Below is a small trained network, with its code and all its weights. Each question gives an input and a class and asks what happens when units are switched off, that is, made to give their printed mean instead of their output.

import numpy as np


def w(rows, s, z=0):
    codes = np.array(rows[::2]) - 128.0
    scale = np.full(codes.shape[1], s)
    scale[-1] = z or s
    return codes * scale


def norm(h):
    return h / np.sqrt((h * h).mean(-1, keepdims=True) + 1e-5)


def f(y):
    return y / 2 * (1 + np.tanh(0.7978845608 * (y + 0.044715 * y**3)))


def log_softmax(a):
    a = a - a.max(-1, keepdims=True)
    return a - np.log(np.exp(a).sum(-1, keepdims=True))


def net(x, mask):
    res = np.array(x, float).reshape(1, 4) / 4 @ E
    u = 0
    for l in range(2):
        y = f(norm(res) @ A[l][:, :-1].T + A[l][:, -1])
        res = res + np.where(mask[u : u + 5], y, B[l][:, -1]) @ B[l][:, :-1]
        u += 5
    return log_softmax(norm(res)[-1] @ U[:, :-1].T + U[:, -1])


A, B = {}, {}
E = w([
[184,161,53,59,121],'x0',
[190,2,136,120,79],'x1',
[127,112,51,106,138],'x2',
[57,147,99,136,47],'x3',
],0.0096)
A[0] = w([
[176,113,72,76,64,97],'L0N0',
[121,137,176,147,156,122],'L0N1',
[97,26,170,176,226,34],'L0N2',
[135,26,235,159,52,78],'L0N3',
[255,206,124,122,167,3],'L0N4',
],0.011,0.0048)
B[0] = w([
[219,107,53,161,110,223],'L0N0',
[104,84,39,105,92,149],'L0N1',
[231,158,163,237,220,185],'L0N2',
[50,85,175,86,86,254],'L0N3',
[78,89,122,8,211,196],'L0N4',
],0.016,0.0056)
A[1] = w([
[199,83,149,83,163,60],'L1N0',
[113,74,181,164,160,140],'L1N1',
[144,152,147,133,104,19],'L1N2',
[175,187,134,14,171,21],'L1N3',
[123,3,254,150,51,4],'L1N4',
],0.014,0.0032)
B[1] = w([
[71,179,131,140,114,185],'L1N0',
[178,111,119,145,146,181],'L1N1',
[11,83,17,160,205,114],'L1N2',
[114,87,165,80,156,206],'L1N3',
[59,1,147,165,71,254],'L1N4',
],0.028,0.0087)
U = w([
[48,249,133,182,96,97],'0',
[227,150,161,225,227,5],'1',
[245,148,23,115,68,83],'2',
[101,22,163,207,79,212],'3',
[130,129,143,14,211,182],'4',
],0.015,0.0023)

Each question gives the input, the list of numbers given to net, and the class t.
The units are the neurons (one row each of A and B). Each row of codes is followed by its name. A weight is (code - 128) times the scale printed after its matrix; where a second scale follows, it is the last column's (A, B and U).
mask holds one flag per neuron, layer by layer. A switched-off neuron (its flag False) gives its mean, the last column of its row in B, instead of its output. The means were averaged over made-up inputs and are rounded, as every weight is.
A unit's drop is (log p(t) with every unit on - log p(t) with that unit switched off) / (log p(t) with every unit on - log p(t) with every unit switched off).
The circuit of an input: a set's keep is (log p(t) with only the set's units on - log p(t) with every unit switched off) / (log p(t) with every unit on - log p(t) with every unit switched off). Starting from all 10 units, units are removed one at a time, each time the one whose removal leaves the highest keep (on an exact tie, the one counted first), for as long as the keep stays at least 0.8.
circuit, biggest first: the units of the circuit, biggest drop first
top k neurons: the k neurons with the biggest drops, biggest first
k most important neurons of layer l: the k neurons of layer l with the biggest drops, biggest first
drop of u: that unit's drop, to one decimal
input [5,8,3,8], class 2: circuit, biggest first => [L0N0 L1N4]
input [-5,-7,3,-2], class 0: circuit, biggest first => [L1N4 L1N3]
input [8,-2,6,1], class 4: circuit, biggest first => [L1N4]
input [-8,-5,1,4], class 0: top 2 neurons => [L1N4 L0N3]
input [-1,1,0,-8], class 1: top 2 neurons => [L0N2 L1N4]
input [1,-4,8,3], class 2: circuit, biggest first => [L0N4 L1N4]
input [-2,-1,6,3], class 0: 3 most important neurons of layer 1 => [L1N4 L1N1 L1N3]
input [6,-2,6,2], class 2: circuit, biggest first => [L0N0 L1N4]
input [-1,1,5,7], class 2: circuit, biggest first => [L1N4 L0N3]
input [2,-3,-6,3], class 0: top 3 neurons => [L0N4 L1N4 L0N3]
input [4,8,7,-7], class 2: circuit, biggest first => [L1N4 L0N0]
input [6,7,3,-8], class 4: top 2 neurons => [L1N4 L0N4]
input [6,-7,0,4], class 4: top 2 neurons => [L1N4 L1N3]
input [-6,1,4,-7], class 1: circuit, biggest first => [L0N2]
input [5,3,1,-4], class 4: top 2 neurons => [L0N4 L1N4]
input [6,-8,8,4], class 4: 3 most important neurons of layer 1 => [L1N4 L1N3 L1N0]
input [4,0,-3,5], class 2: drop of L1N4 => 0.4
input [-3,-3,-4,-3], class 1: drop of L0N3 => 0.2
input [3,5,8,2], class 2: drop of L1N4 => 0.2
input [-2,-5,6,8], class 0: circuit, biggest first => [L1N4]
